Below is a small trained network, with its code and all its weights. Each question gives an input and a target symbol and asks what happens when units are switched off, that is, made to give their printed mean instead of their output.

import numpy as np


def w(rows, s, z=0):
    codes = np.array(rows[::2]) - 128.0
    scale = np.full(codes.shape[1], s)
    scale[-1] = z or s
    return codes * scale


def norm(h):
    return h / np.sqrt((h * h).mean(-1, keepdims=True) + 1e-5)


def f(y):
    return np.maximum(y, 0)


def softmax(a):
    e = np.exp(a - a.max(-1, keepdims=True))
    return e / e.sum(-1, keepdims=True)


def log_softmax(a):
    a = a - a.max(-1, keepdims=True)
    return a - np.log(np.exp(a).sum(-1, keepdims=True))


def net(x, mask):
    ids = ['αβελμσψ'.index(c) for c in x.split()]
    T = len(ids)
    res = E[ids] + P[:T]
    r = norm(res)
    for j in range(3):
        rows = slice(2 * j, 2 * j + 2)
        q, k, v = (r @ M[0][rows].T for M in (Q, K, V))
        z = softmax(np.where(np.tri(T) > 0, q @ k.T / 2**0.5, -1e9)) @ v
        o = O[0][rows]
        res = res + np.where(mask[j], z, o[:, -1]) @ o[:, :-1]
    y = f(norm(res) @ A[0][:, :-1].T + A[0][:, -1])
    res = res + np.where(mask[3:15], y, B[0][:, -1]) @ B[0][:, :-1]
    return log_softmax(norm(res)[-1] @ U[:, :-1].T + U[:, -1])


Q, K, V, O, A, B = {}, {}, {}, {}, {}, {}
E = w([
[127,136,115],'α',
[138,123,117],'β',
[113,124,143],'ε',
[118,135,129],'λ',
[185,200,254],'μ',
[140,125,135],'σ',
[132,123,135],'ψ',
],0.0022)
P = w([
[84,91,112],'0',
[189,203,156],'1',
[181,204,134],'2',
[86,253,122],'3',
[107,18,161],'4',
[90,17,171],'5',
],0.00055)
Q[0] = w([
[143,29,138],'H1',
[104,253,119],'H1',
[97,71,107],'H2',
[109,69,117],'H2',
[185,211,112],'H3',
[65,12,128],'H3',
],0.0048)
K[0] = w([
[244,211,224],'H1',
[4,20,23],'H1',
[40,71,77],'H2',
[47,59,104],'H2',
[18,34,131],'H3',
[239,251,142],'H3',
],0.0035)
V[0] = w([
[13,205,177],'H1',
[2,157,8],'H1',
[4,60,87],'H2',
[10,89,187],'H2',
[19,24,242],'H3',
[21,204,157],'H3',
],0.0015)
O[0] = w([
[136,22,89,239],'H1',
[208,65,186,253],'H1',
[144,203,116,101],'H2',
[201,176,103,137],'H2',
[6,93,131,125],'H3',
[146,24,138,243],'H3',
],0.0022,0.00052)
A[0] = w([
[80,105,74,53],'N1',
[166,83,198,35],'N2',
[168,93,134,145],'N3',
[88,108,85,41],'N4',
[172,208,179,1],'N5',
[167,188,158,27],'N6',
[169,94,88,177],'N7',
[79,164,126,72],'N8',
[151,99,200,85],'N9',
[62,193,136,13],'N10',
[169,161,169,159],'N11',
[129,119,6,97],'N12',
],0.0021,0.00076)
B[0] = w([
[149,137,206,158],'N1',
[139,166,35,240],'N2',
[110,147,81,247],'N3',
[138,133,189,146],'N4',
[88,79,251,170],'N5',
[99,94,196,156],'N6',
[85,164,103,254],'N7',
[146,132,65,155],'N8',
[140,168,65,233],'N9',
[180,137,39,166],'N10',
[168,159,152,211],'N11',
[47,193,98,178],'N12',
],0.0019,0.00086)
U = w([
[73,237,80,136],'α',
[63,162,112,81],'β',
[61,37,157,181],'ε',
[113,136,149,1],'λ',
[162,196,243,162],'μ',
[254,139,88,227],'σ',
[144,44,86,54],'ψ',
],0.0073,0.0029)

Each question gives the input, a string of symbols that net reads in full, and the target symbol t.
The units are the heads (2 rows each of Q, K, V and O) and the neurons (one row each of A and B). Each row of codes is followed by its name. A weight is (code - 128) times the scale printed after its matrix; where a second scale follows, it is the last column's (O, A, B and U).
mask holds one flag per unit, heads first, then neurons. A switched-off unit (its flag False) gives its mean, the last column of its rows in O or B, instead of its output. The means were averaged over made-up inputs and are rounded, as every weight is.
A unit's drop is (log p(t) with every unit on - log p(t) with that unit switched off) / (log p(t) with every unit on - log p(t) with every unit switched off).
The circuit of an input: a set's keep is (log p(t) with only the set's units on - log p(t) with every unit switched off) / (log p(t) with every unit on - log p(t) with every unit switched off). Starting from the 12 units with the biggest drops (on a tie, the unit counted first), units are removed one at a time, each time the one whose removal leaves the highest keep (on an exact tie, the one counted first), for as long as the keep stays at least 0.8.
units of the circuit, in order: the units of the circuit, biggest drop first
most important unit: the unit with the biggest drop
which heads matter: for each layer, one digit per head in row order, 1 if its drop is at least 0.15 and else 0, layers parted by /
drop when u is switched off: that unit's drop, to one decimal
input λ α λ β, target ψ: most important unit : H1
input ψ α σ ε α λ, target μ: which heads matter : 111
input σ β β, target α: which heads matter : 101
input ε α σ ε ε, target σ: units of the circuit, in order : (H3 H2)
input β ψ λ σ, target μ: which heads matter : 000
input ε σ α, target ε: units of the circuit, in order : (H3 H2)
input σ β ψ, target α: which heads matter : 100
input α ε α β λ σ, target σ: which heads matter : 011
input α α μ σ, target σ: units of the circuit, in order : (H1 N2)
input λ α β, target ψ: which heads matter : 011
input α α α α ε, target σ: which heads matter : 001
input α α ε λ, target σ: units of the circuit, in order : (H1 H3)
input ε ε α, target ε: which heads matter : 001
input μ ε σ λ, target ε: most important unit : H2
input μ σ ε, target ε: which heads matter : 110
input ε σ α ε α, target α: which heads matter : 100
input σ σ β, target α: which heads matter : 100
input ε α σ, target ε: which heads matter : 011
input λ σ ψ λ ψ, target α: units of the circuit, in order : (H3 H1)
input β σ ψ ψ, target μ: which heads matter : 101
input ε λ ψ, target ε: most important unit : H3
input ε ε β, target ε: units of the circuit, in order : (H3 N2)
input λ λ α, target ψ: which heads matter : 101
input ε α σ σ α α, target α: which heads matter : 100
input α α ψ ψ, target σ: drop when H3 is switched off : 0.1
input β α α ψ, target μ: drop when H3 is switched off : 0.1
input β ε β, target μ: drop when H1 is switched off : 0.8
input λ α α, target ψ: drop when H3 is switched off : 0.2
input α ε λ α, target σ: units of the circuit, in order : (H1)
